Below are the code and all the weights of a small trained network. Each question names an input and a class and asks about switching units off, where a switched-off unit gives its printed mean instead of its output.

import numpy as np


def w(rows, s, z=0):
    codes = np.array(rows[::2]) - 128.0
    scale = np.full(codes.shape[1], s)
    scale[-1] = z or s
    return codes * scale


def norm(h):
    return h / np.sqrt((h * h).mean(-1, keepdims=True) + 1e-5)


def f(y):
    return y / 2 * (1 + np.tanh(0.7978845608 * (y + 0.044715 * y**3)))


def log_softmax(a):
    a = a - a.max(-1, keepdims=True)
    return a - np.log(np.exp(a).sum(-1, keepdims=True))


def net(x, mask):
    res = np.array(x, float).reshape(1, 3) / 4 @ E
    u = 0
    for l in range(2):
        y = f(norm(res) @ A[l][:, :-1].T + A[l][:, -1])
        res = res + np.where(mask[u : u + 5], y, B[l][:, -1]) @ B[l][:, :-1]
        u += 5
    return log_softmax(norm(res)[-1] @ U[:, :-1].T + U[:, -1])


A, B = {}, {}
E = w([
[100,114,51,202,130,181,177,126,35,141,127],'x0',
[255,101,143,177,201,75,134,84,126,168,67],'x1',
[186,146,45,233,140,116,50,122,121,119,134],'x2',
],0.0081)
A[0] = w([
[47,23,103,95,179,149,221,131,91,126,186,155],'0.n0',
[95,159,232,81,190,97,80,154,202,114,197,253],'0.n1',
[135,110,73,140,151,133,147,133,21,230,51,18],'0.n2',
[238,67,126,113,179,113,246,76,187,218,67,63],'0.n3',
[187,107,117,253,129,167,147,73,245,174,156,142],'0.n4',
],0.006,0.003)
B[0] = w([
[157,113,95,80,170,119,132,178,180,214,121,216],'0.n0',
[78,93,160,9,99,166,254,223,140,81,131,255],'0.n1',
[107,121,122,174,70,104,147,26,71,146,123,182],'0.n2',
[2,139,153,109,139,78,134,109,170,68,161,248],'0.n3',
[215,209,123,195,124,197,101,170,161,211,113,205],'0.n4',
],0.0089,0.0066)
A[1] = w([
[193,156,130,213,200,150,67,195,233,78,168,146],'1.n0',
[165,141,165,230,78,180,179,54,32,107,163,117],'1.n1',
[114,159,161,167,198,59,95,45,131,114,40,122],'1.n2',
[159,89,119,72,179,126,85,110,68,74,158,45],'1.n3',
[25,76,145,1,132,130,146,126,191,71,206,252],'1.n4',
],0.007,0.0033)
B[1] = w([
[118,196,92,68,52,131,122,169,188,125,220,165],'1.n0',
[134,42,185,44,107,136,133,122,84,97,31,156],'1.n1',
[25,238,143,117,149,129,76,134,216,94,193,156],'1.n2',
[80,121,35,153,102,128,198,61,42,234,109,119],'1.n3',
[168,134,231,22,126,69,227,255,189,39,72,249],'1.n4',
],0.0078,0.016)
U = w([
[120,119,198,28,162,89,176,197,136,36,100,215],'0',
[164,54,41,158,108,153,79,68,7,150,74,85],'1',
[166,222,7,143,84,133,48,175,155,143,213,190],'2',
[88,182,146,207,171,75,67,1,94,92,98,21],'3',
[162,54,109,103,227,80,135,93,62,153,179,3],'4',
],0.0098,0.0032)

Each question gives the input, the list of numbers given to net, and the class t.
The units are the neurons (one row each of A and B). Each row of codes is followed by its name. A weight is (code - 128) times the scale printed after its matrix; where a second scale follows, it is the last column's (A, B and U).
mask holds one flag per neuron, layer by layer. A switched-off neuron (its flag False) gives its mean, the last column of its row in B, instead of its output. The means were averaged over made-up inputs and are rounded, as every weight is.
A unit's drop is (log p(t) with every unit on - log p(t) with that unit switched off) / (log p(t) with every unit on - log p(t) with every unit switched off).
The circuit of an input: a set's keep is (log p(t) with only the set's units on - log p(t) with every unit switched off) / (log p(t) with every unit on - log p(t) with every unit switched off). Starting from all 10 units, units are removed one at a time, each time the one whose removal leaves the highest keep (on an exact tie, the one counted first), for as long as the keep stays at least 0.8.
units of the circuit, in order: the units of the circuit, biggest drop first
unit that matters most: the unit with the biggest drop
k most important neurons: the k neurons with the biggest drops, biggest first
k most important neurons of layer l: the k neurons of layer l with the biggest drops, biggest first
drop of u: that unit's drop, to one decimal
input [-4,5,2], class 2: 2 most important neurons of layer 1 => 1.n0, 1.n4
input [1,8,-2], class 3: units of the circuit, in order => 0.n1, 1.n4
input [3,2,5], class 2: unit that matters most => 0.n4
input [6,-7,6], class 1: 2 most important neurons => 1.n4, 0.n1
input [4,-6,5], class 2: 4 most important neurons => 0.n1, 1.n4, 0.n2, 0.n3
input [5,6,2], class 3: 2 most important neurons => 1.n4, 0.n2
input [7,8,2], class 3: units of the circuit, in order => 1.n4, 0.n3
input [-2,-4,6], class 2: units of the circuit, in order => 0.n3, 0.n1, 1.n4
input [5,1,6], class 1: 3 most important neurons => 1.n4, 1.n1, 0.n2
input [3,3,2], class 3: units of the circuit, in order => 0.n2, 1.n4
input [4,7,7], class 3: 2 most important neurons => 0.n2, 0.n0
input [5,-1,-3], class 1: units of the circuit, in order => 0.n3, 0.n1, 1.n4
input [2,8,-2], class 3: units of the circuit, in order => 0.n1, 1.n4
input [7,-5,7], class 1: 2 most important neurons => 1.n4, 1.n1
input [-6,5,6], class 2: unit that matters most => 1.n4
input [5,3,0], class 1: 2 most important neurons => 1.n4, 0.n2
input [4,-3,3], class 1: 2 most important neurons => 1.n4, 0.n1
input [7,7,-3], class 3: 3 most important neurons => 1.n4, 0.n1, 0.n3
input [8,4,-2], class 1: 3 most important neurons => 1.n4, 1.n1, 0.n2
input [7,-5,2], class 1: 2 most important neurons of layer 0 => 0.n1, 0.n3
input [6,7,-1], class 3: 2 most important neurons => 1.n4, 0.n3
input [0,8,8], class 2: most important neuron of layer 1 => 1.n0
input [2,4,3], class 3: 2 most important neurons of layer 1 => 1.n4, 1.n1
input [-5,-3,8], class 2: 2 most important neurons => 1.n4, 0.n3
input [4,8,-2], class 3: drop of 0.n1 => 0.2
